Small tables with named rows and columns. After each table, cells are looked up by row and column.

Table gurive
	zol	dop	zatu	desopes	medepav	fiparil
fol	5.30	4.25	3.84	4.79	4.93	6.12
zub	7.09	3.85	6.30	5.07	5.24	4.31
lupofe	5.94	4.15	6.96	5.37	4.63	3.82
fel	5.00	5.31	2.47	5.52	5.03	3.93
nepiz	4.66	3.35	4.95	4.69	4.38	4.31
pul	5.88	4.22	3.12	3.93	4.85	2.92
bunizez	5.29	6.44	7.79	5.41	4.95	4.14
nenuge	4.43	5.13	3.63	5.75	5.37	4.83

fiparil of pul is 2.92
zatu of fol is 3.84
fiparil of nenuge is 4.83
zol of fel is 5.00
fiparil of zub is 4.31
zol of lupofe is 5.94
desopes of fol is 4.79
fiparil of fel is 3.93
zol of pul is 5.88
desopes of bunizez is 5.41
zatu of zub is 6.30
zol of zub is 7.09
fiparil of fol is 6.12
fiparil of lupofe is 3.82
zatu of bunizez is 7.79
desopes of lupofe is 5.37
dop of fel is 5.31
dop of zub is 3.85
zol of nenuge is 4.43
Row with the largest fiparil: fol

deg.csv
,kidil,koto,bezemem
rebinil,0.30,0.12,0.53
lefun,0.60,0.20,0.50
pir,0.12,0.46,0.27
gekav,0.33,0.18,0.45
simos,0.37,0.31,0.09
detove,0.29,0.63,0.29
nol,0.16,0.91,0.25
ran,0.37,0.50,0.18
led,0.33,0.45,0.12
vebeg,0.09,0.92,0.16
muzi,0.33,0.40,0.24
nuz,0.20,0.08,0.45
mav,0.48,0.26,0.62

kidil of muzi = 0.33
kidil of rebinil = 0.30
bezemem of pir = 0.27
kidil of gekav = 0.33
bezemem of muzi = 0.24
kidil of simos = 0.37
bezemem of lefun = 0.50
bezemem of led = 0.12
bezemem of simos = 0.09
kidil of nuz = 0.20
koto of vebeg = 0.92
bezemem of ran = 0.18

nokeke =
         dak  fomigi  buvizu  vodabov  retezi  rov
zep      159     206      69       48      49   54
doga      61     187     178       62      49   49
kod       48      55      50      146     211   69
pera      49      52     107      236      90   56
gula      53     141     222       70      47   54
vos       51     120     235       82      53   52
lela      46      98     242      101      51   53
zemomi   187      60      59       50      48   61
nebofal  193      63      56       48      51   58
kobarim   50      61      46       86     231  110

What is the retezi of gula in nokeke?
47
What is the dak of doga in nokeke?
61
What is the buvizu of nebofal in nokeke?
56
What is the rov of nebofal in nokeke?
58
What is the vodabov of pera in nokeke?
236
What is the buvizu of pera in nokeke?
107
What is the vodabov of doga in nokeke?
62
What is the vodabov of zep in nokeke?
48
What is the rov of pera in nokeke?
56

fafafir.tsv
	fetakud	rugob	gom
beto	193	170	173
latam	210	143	21
vogesu	192	208	92
rinater	141	129	123
fonu	134	187	114
kizi	188	195	201
pomoz	169	178	131
ramaga	148	119	198
gubusa	190	107	227

What is the gom of vogesu in fafafir? 92
What is the fetakud of beto in fafafir? 193
What is the rugob of vogesu in fafafir? 208
What is the rugob of ramaga in fafafir? 119
What is the gom of latam in fafafir? 21
What is the gom of ramaga in fafafir? 198
What is the gom of beto in fafafir? 173
What is the rugob of fonu in fafafir? 187
What is the rugob of beto in fafafir? 170
What is the rugob of latam in fafafir? 143
What is the fetakud of ramaga in fafafir? 148
What is the fetakud of vogesu in fafafir? 192
What is the fetakud of gubusa in fafafir? 190

Table pur
	sebegu	sifep	tepate
doz	59	185	170
raroba	21	210	104
ber	109	144	159
kul	116	140	155
migogu	134	129	121
fem	175	97	128
guriz	124	137	124
kenetu	102	154	104
mutete	97	155	108

sifep of kul is 140
sifep of fem is 97
sebegu of guriz is 124
tepate of migogu is 121
sifep of migogu is 129
sebegu of kul is 116
tepate of ber is 159
sebegu of doz is 59
tepate of kenetu is 104
tepate of fem is 128
tepate of guriz is 124
sifep of doz is 185
sebegu of raroba is 21
tepate of mutete is 108
sebegu of migogu is 134
tepate of raroba is 104
sebegu of ber is 109
sifep of guriz is 137
Which row has the largest tepate? doz

Table fotobu
,gelakup,gaf,kan,bafefu
bes,3.4,5.4,3.2,3.6
deg,7.8,7.1,5.8,5.1
dadu,0.6,3.7,4.3,3.2
fef,8.7,2.2,9.8,9.8
butiso,2.9,4.1,3.2,1.0

gelakup of deg = 7.8
bafefu of butiso = 1.0
gaf of bes = 5.4
gaf of fef = 2.2
gelakup of fef = 8.7
kan of dadu = 4.3
kan of fef = 9.8
bafefu of bes = 3.6
gelakup of dadu = 0.6
bafefu of dadu = 3.2
kan of butiso = 3.2
kan of bes = 3.2
kan of deg = 5.8
bafefu of fef = 9.8
gaf of dadu = 3.7
Which row has the largest kan? fef

Table vuk
,rofakod,tukog,sinolo
sitemi,61,185,85
fiv,246,119,241
fup,82,157,229
pesud,58,188,77
pega,85,156,229
fados,62,164,229
vod,43,190,82
zuzezi,229,126,208
kag,229,127,203
dib,54,164,240
pumaduk,71,165,207
bos,236,136,95
liro,232,123,234
vonase,57,185,89

What is the sinolo of dib in vuk? 240
What is the sinolo of kag in vuk? 203
What is the rofakod of fup in vuk? 82
What is the rofakod of sitemi in vuk? 61
What is the sinolo of fup in vuk? 229
What is the rofakod of kag in vuk? 229
What is the sinolo of pesud in vuk? 77
What is the tukog of sitemi in vuk? 185
What is the rofakod of zuzezi in vuk? 229
What is the rofakod of pega in vuk? 85
What is the rofakod of fados in vuk? 62
What is the tukog of fiv in vuk? 119
What is the tukog of pesud in vuk? 188
What is the tukog of bos in vuk? 136
What is the sinolo of bos in vuk? 95
What is the sinolo of pega in vuk? 229
What is the rofakod of bos in vuk? 236
What is the sinolo of vod in vuk? 82
Which row has the largest sinolo? fiv

